Here is a tiny trained network, its code and every weight. The questions are about switching its units off for an input and a class, where a switched-off unit gives its printed mean instead of its output.

import numpy as np


def w(rows, s, z=0):
    codes = np.array(rows[::2]) - 128.0
    scale = np.full(codes.shape[1], s)
    scale[-1] = z or s
    return codes * scale


def norm(h):
    return h / np.sqrt((h * h).mean(-1, keepdims=True) + 1e-5)


def f(y):
    return np.maximum(y, 0)


def log_softmax(a):
    a = a - a.max(-1, keepdims=True)
    return a - np.log(np.exp(a).sum(-1, keepdims=True))


def net(x, mask):
    res = np.array(x, float).reshape(1, 4) / 4 @ E
    u = 0
    for l in range(4):
        y = f(norm(res) @ A[l][:, :-1].T + A[l][:, -1])
        res = res + np.where(mask[u : u + 4], y, B[l][:, -1]) @ B[l][:, :-1]
        u += 4
    return log_softmax(norm(res)[-1] @ U[:, :-1].T + U[:, -1])


A, B = {}, {}
E = w([
[194,150,181,86,125,77,101,178,171],'x0',
[147,159,84,143,110,167,255,92,126],'x1',
[88,176,111,99,100,170,139,111,153],'x2',
[140,88,195,59,146,115,90,16,67],'x3',
],0.0086)
A[0] = w([
[98,69,196,140,170,177,82,141,59,8],'L0N0',
[65,130,78,81,124,90,138,25,187,113],'L0N1',
[56,207,74,119,79,93,39,136,107,138],'L0N2',
[129,124,254,199,61,136,210,161,196,79],'L0N3',
],0.0048,0.0017)
B[0] = w([
[100,120,127,112,136,38,134,99,76,242],'L0N0',
[114,113,189,26,245,119,255,218,115,241],'L0N1',
[110,101,179,234,154,39,196,74,166,253],'L0N2',
[157,45,163,58,116,160,148,204,177,226],'L0N3',
],0.0062,0.0021)
A[1] = w([
[189,85,167,183,117,157,91,148,244,9],'L1N0',
[114,153,1,251,107,247,147,129,175,137],'L1N1',
[138,137,102,142,118,103,66,188,48,105],'L1N2',
[55,108,82,185,56,158,192,185,114,68],'L1N3',
],0.0063,0.0011)
B[1] = w([
[137,181,174,84,99,174,162,158,146,189],'L1N0',
[88,217,60,78,214,202,170,1,89,254],'L1N1',
[162,85,7,166,55,145,208,78,191,166],'L1N2',
[52,104,86,51,176,212,152,133,126,228],'L1N3',
],0.0083,0.006)
A[2] = w([
[78,128,47,147,198,171,113,136,176,153],'L2N0',
[205,115,154,79,165,255,100,11,32,3],'L2N1',
[108,167,63,157,124,141,113,161,89,25],'L2N2',
[73,155,108,171,118,167,130,219,77,158],'L2N3',
],0.0062,0.002)
B[2] = w([
[23,222,64,144,211,66,234,71,43,223],'L2N0',
[57,253,59,253,77,113,132,198,115,254],'L2N1',
[65,173,223,24,188,62,209,139,142,148],'L2N2',
[60,133,116,235,156,74,211,137,134,169],'L2N3',
],0.006,0.0063)
A[3] = w([
[234,34,146,108,101,87,157,140,149,254],'L3N0',
[36,72,181,194,132,95,61,14,3,112],'L3N1',
[198,82,41,166,91,122,184,107,79,61],'L3N2',
[144,2,141,146,154,94,6,122,170,56],'L3N3',
],0.006,0.0021)
B[3] = w([
[115,60,160,196,124,106,45,114,99,194],'L3N0',
[206,144,240,160,61,59,139,241,222,255],'L3N1',
[116,63,170,2,152,182,77,27,184,162],'L3N2',
[56,120,85,61,181,190,89,82,59,180],'L3N3',
],0.0092,0.006)
U = w([
[141,73,132,119,153,139,37,77,90,5],'0',
[187,139,208,184,64,49,117,245,186,182],'1',
[60,194,93,130,179,186,252,102,91,244],'2',
],0.011,0.0019)

Each question gives the input, the list of numbers given to net, and the class t.
The units are the neurons (one row each of A and B). Each row of codes is followed by its name. A weight is (code - 128) times the scale printed after its matrix; where a second scale follows, it is the last column's (A, B and U).
mask holds one flag per neuron, layer by layer. A switched-off neuron (its flag False) gives its mean, the last column of its row in B, instead of its output. The means were averaged over made-up inputs and are rounded, as every weight is.
A unit's drop is (log p(t) with every unit on - log p(t) with that unit switched off) / (log p(t) with every unit on - log p(t) with every unit switched off).
The circuit of an input: a set's keep is (log p(t) with only the set's units on - log p(t) with every unit switched off) / (log p(t) with every unit on - log p(t) with every unit switched off). Starting from the 12 units with the biggest drops (on a tie, the unit counted first), units are removed one at a time, each time the one whose removal leaves the highest keep (on an exact tie, the one counted first), for as long as the keep stays at least 0.8.
units of the circuit, in order: the units of the circuit, biggest drop first
most important unit: the unit with the biggest drop
top k neurons: the k neurons with the biggest drops, biggest first
drop of u: that unit's drop, to one decimal
input [7,-2,-2,8], class 1: most important unit : L3N1
input [1,3,2,7], class 1: top 3 neurons : [L1N1 L1N3 L1N0]
input [7,4,2,-3], class 1: top 3 neurons : [L1N1 L0N3 L2N0]
input [5,5,-3,5], class 0: top 3 neurons : [L1N3 L3N1 L1N1]
input [5,6,-7,4], class 0: top 2 neurons : [L1N1 L3N1]
input [1,-4,-2,0], class 0: top 2 neurons : [L1N1 L2N0]
input [3,-3,-3,-1], class 0: top 3 neurons : [L2N1 L3N1 L3N0]
input [8,-8,-7,3], class 0: top 2 neurons : [L3N3 L3N1]
input [5,2,2,4], class 1: top 4 neurons : [L1N1 L1N3 L2N0 L3N3]
input [5,-5,-4,-1], class 0: top 3 neurons : [L2N1 L3N3 L3N1]
input [4,6,-2,2], class 0: top 2 neurons : [L1N1 L3N1]
input [-1,-7,8,3], class 1: drop of L3N1 : 0.4
input [-8,-5,-7,0], class 1: drop of L3N1 : 1.0
input [5,-1,-5,8], class 1: units of the circuit, in order : [L3N1]
input [5,6,-7,8], class 1: drop of L2N1 : 0.0
input [2,-6,3,5], class 1: drop of L3N1 : 1.1
